Rows, each followed by one of two labels for a hidden trait (new trait and labels in each part):
[-16.5   1.1  11.1   5.1   5.2 -10.7 -14.3 -13.7 -15.3  29.1  -0.7  18.8
   5.7 -39.9  12.3   6.8  -3.0  21.5  15.0  28.6  -7.6  -7.0  18.0   0.1
  -3.7 -10.5  -8.3  19.8 -17.1  25.0 -14.9   4.7 -25.4 -14.6   6.6 -18.0
 -22.1   4.3] -> (21)
[-49.6 -20.5  25.8  -9.3 -12.0   8.7 -27.9  -7.1  -1.4 -21.2 -13.0  10.2
   7.1   9.4  20.0   4.2 -11.9  12.6 -21.9  28.1 -13.4   0.6  -6.2 -10.5
   7.8   1.0   2.5   4.0   7.0 -21.0 -12.1  24.1   8.3 -38.0   4.6  -2.8
  -3.8   3.6] -> (14)
[-25.9 -10.8  18.3  -6.6  -0.2   1.0  -9.8  16.2  -7.7 -44.4  -8.4   3.3
 -15.0  -0.8  15.8  11.1 -33.0 -19.3 -14.2  20.0  -8.2   1.4  17.5  13.4
  21.2  19.0   7.3   7.0  28.8 -56.1  -1.2   1.3  -5.6  -4.6   9.7  13.6
   0.0  30.9] -> (14)
[  3.1  25.7 -32.8   3.4   2.4 -26.5  -6.9  15.9  23.1  39.5  12.4   1.4
 -12.9   6.3   2.6  -3.6   4.0   4.1  19.1   2.3   1.0   6.3  -5.1 -27.2
   6.6  -9.2 -12.7  -7.4 -15.3  34.9   6.0 -20.5   6.5 -16.7 -23.4   8.1
   2.8  41.7] -> (21)
[-26.9   2.5   3.7   7.3   6.4   3.6  -2.1  19.3 -20.2 -52.5  -0.7 -12.0
  -3.3 -27.1   9.0   5.4 -28.9 -41.5  -7.1  41.3 -11.8   0.5  38.2  32.1
  23.0  15.7  -1.1  15.2  27.3 -47.5  -2.6  11.5  -3.2  25.2  26.2   6.4
 -11.3  14.8] -> (14)
[-17.2  -1.5   4.1   0.2  -7.0  -3.2  -5.9 -18.4  19.2  42.1   4.3   5.4
  15.4 -34.0  10.5   2.3  26.1  29.6   5.3  24.2 -10.3  -6.3  -8.1 -11.7
 -20.9 -18.6 -13.7   1.8  -9.3  49.4 -16.9  24.1   9.5 -47.9  18.9 -13.2
  -3.2 -17.5] -> (21)
[-51.6 -18.7  22.2  -1.9 -12.5   9.7 -24.3  -9.6 -10.9 -36.9 -11.2   2.4
  11.0  -0.4  17.1  -0.2 -16.1   6.3 -25.6  38.6  -6.2   1.3   8.6   2.7
   7.7   4.6   1.9   8.9   7.9 -45.1  -8.0  25.1   6.6 -14.9  11.3   3.8
  -8.8   2.6] -> (14)
[-26.0  -9.2  19.6  -5.2   2.4   7.7 -13.3  -9.8  -7.0  10.0  -8.7  22.3
   9.7 -39.9  14.0  20.1   1.6  30.7   6.7  29.7 -17.9  -6.4  16.0  12.3
  -4.3  -2.8  -1.5  18.5  10.8  16.1 -14.4  26.2 -15.1 -32.2  29.7 -18.4
  -1.6 -16.4] -> (14)
[ 12.4  11.1 -17.9   8.3  18.3  -2.1  13.0  -6.3  -6.1  41.0  -1.4  12.2
   5.7 -57.4   0.6   4.9  10.2  11.9  36.0  22.2  -9.5 -13.4  14.3   6.5
  -3.5  -7.0  -3.6  21.9 -12.8  38.8 -13.7  -4.4 -29.8  -3.4  15.4  -3.6
 -14.7  -3.0] -> (21)
[-50.8  -4.7 -18.2   7.6 -13.2  18.7 -10.9   8.0   2.5 -39.9  -0.4 -22.9
  10.1  -9.4  18.7  -1.9 -10.1 -31.1 -11.7  63.2 -15.3   3.9   8.7  -0.4
  23.4  13.3 -10.3   1.9  26.6 -26.7 -10.1  26.1  21.1 -36.0  21.3  -1.5
  -6.9   6.8] -> (14)
[ -1.8  24.7 -30.8   5.6   7.8  -2.6   5.1   3.3  -1.9  28.1  10.7  -0.2
   7.1 -38.1   1.3   2.1   5.4   5.0  25.8  35.4  -5.7  -2.2  22.0  -0.5
   2.8   1.3 -14.4 -13.3   2.8  39.1  -3.4  -1.2  -9.7 -17.4  10.5  -9.3
  -9.0  19.1] -> (21)

Part 2:
[ -6.0  13.1  17.9   1.2  -1.4  -0.4   6.2  -3.2  -6.4   7.8   5.6   5.7
 -10.2   8.3  20.6   2.3  -7.7] -> B
[ -4.2  -5.9   8.1   5.2   0.2   4.4  -1.2   5.5   2.8  15.8   2.9  -5.0
  -6.7   2.6 -16.7   2.8   6.0] -> L
[  4.6  -7.4  -3.3   3.6  -2.6  10.3   1.4   4.8  -2.3  -3.0 -11.1  -1.3
   7.0  -1.5  35.1   2.6   4.4] -> B
[  3.5  -5.7  -8.0   1.8  -1.4   7.5   2.5   4.5  -3.0  -2.9 -12.4   0.2
   5.3  -2.0  35.0  -0.9   1.4] -> B
[-9.7 -5.9 -1.9  3.8 -4.0 12.6  2.4  4.1  4.4 13.3 -2.6  0.5 -2.1 -0.8
 23.3  6.0  4.2] -> L
[ -8.9 -10.7  26.3   4.6   0.9   8.6   0.4  13.9  -5.1  -4.4 -12.6   0.8
  -7.0   4.8  14.0  -1.1   2.1] -> B
[-3.3  0.6  4.9  0.5 -0.3  5.7  1.7  0.4 -3.6 -6.0 -6.7  5.5  2.4  3.2
 34.5  4.8 -7.0] -> B
[ -3.2  -9.9  26.7   3.4   3.6   5.9  -5.5  12.4  -6.6 -10.3 -12.2  -1.5
  -1.3   5.5  15.0   0.5  -1.0] -> B
[-7.7  0.7  1.4  3.0 -1.4  4.4  7.8  6.5 -3.9  7.3 -5.3  3.9 -6.8  3.2
 13.8  3.3  2.7] -> B
[ -5.4   3.6  12.4   2.8   1.7  -3.3  -0.1   3.7  -0.6  16.7   6.1  -2.6
 -11.4   5.9  -6.9   7.4   1.7] -> L
[-10.9  -2.8  24.2   4.5   3.3   7.0  -2.0   9.4  -3.3   3.7  -3.3   0.6
  -7.4   7.5   9.8   5.0  -4.3] -> B
[ -6.6 -15.5   7.7  10.0  -1.0  15.5   0.7  16.9   0.2  13.4 -14.3  -3.5
  -4.8   1.5  17.6   5.2  12.2] -> B
[ 3.4 -7.4 12.0  3.1  1.5  5.1 -1.8  6.4 -4.3 -8.1 -9.2 -3.5  1.8  0.3
  4.3  0.2  3.4] -> B
[ -6.4  -8.7   9.9   2.3  -3.4  11.9   4.7   7.7  -3.9  -5.3 -14.8   4.7
  -0.3   1.3  43.2   1.8   0.6] -> B
[-11.6  -7.3   0.6   4.5  -3.8  14.8   3.7   6.3   3.7  11.9  -3.7   0.6
  -3.8  -1.4  28.3   5.3   5.2] -> B
[  2.9  -9.9  -0.7   5.2  -1.1  10.0  -0.2   7.3  -1.3  -1.0 -10.0  -3.0
   4.8  -1.7  24.4   3.2   7.1] -> L
[-10.1  -6.0  32.7   5.5   5.1   2.8 -10.4   9.3  -0.9   8.6   1.3  -4.7
  -6.7  10.0 -12.2   5.3  -2.6] -> L
[  4.5  -7.6   4.6   2.9   0.6   8.8  -4.1   4.2  -3.7  -7.5 -12.2  -1.0
   7.9   0.9  39.4   2.3  -1.8] -> B
[  5.7 -10.4 -10.9   5.6   0.6   5.9  -7.9   9.0  -0.7   1.2 -10.8  -4.9
   8.2   1.0  27.7   4.5   3.2] -> L
[-14.5  -8.3  23.2   4.8   1.1  13.7  -5.8  10.5  -1.4   5.7  -8.4   0.0
  -2.1   6.8  47.0   8.2  -5.3] -> B
[  1.4  -6.0   4.3   0.1  -1.2   7.1   0.1   3.5  -3.2 -11.3 -13.7   1.1
   4.6  -1.6  30.3  -2.7  -0.8] -> B
[  1.8 -12.8  11.3   4.5   2.7  13.0  -9.5   7.6  -2.9  -6.2 -12.3  -0.8
   8.5   3.9  45.4   5.5  -4.3] -> L
[-8.8  1.0 -5.3  4.2 -5.5 13.9  6.4 -2.4  1.2 22.1 -1.8  4.6 -2.2  5.6
 69.5 10.9 -4.3] -> L
[  2.0 -11.5  10.8   4.2   2.8   9.0  -8.9   8.6  -3.4  -8.2 -10.3  -2.7
   5.7   3.3  29.3   2.8  -2.6] -> L
[ 2.3  4.8 11.6  2.9  4.0 -1.0 -1.0  1.5 -5.3  5.4  2.4  1.4 -4.4  8.6
 16.2  4.6 -8.0] -> B
[-6.1 -3.8 -4.1  4.6 -5.3 10.9  9.2  4.7  0.5  6.6 -8.6  1.8 -4.7 -2.2
 13.7  1.1  8.9] -> B
[-10.7 -13.6 -14.3   6.1 -10.0  29.5   9.8   9.2  -0.6  10.9 -24.6   9.5
   7.0   0.1  99.9  13.1  -0.2] -> B
[-5.3 -8.8 -0.4  7.1 -1.6  7.8  1.6  8.7  3.6 22.3 -3.9 -6.3 -7.4  1.3
 -4.3  3.5 12.5] -> L
[ 3.6 -0.1 -6.7  6.7 -0.1  4.9  4.6  4.5 -1.5 19.3 -2.6 -2.1 -1.6  4.7
 30.3  6.5  2.9] -> L
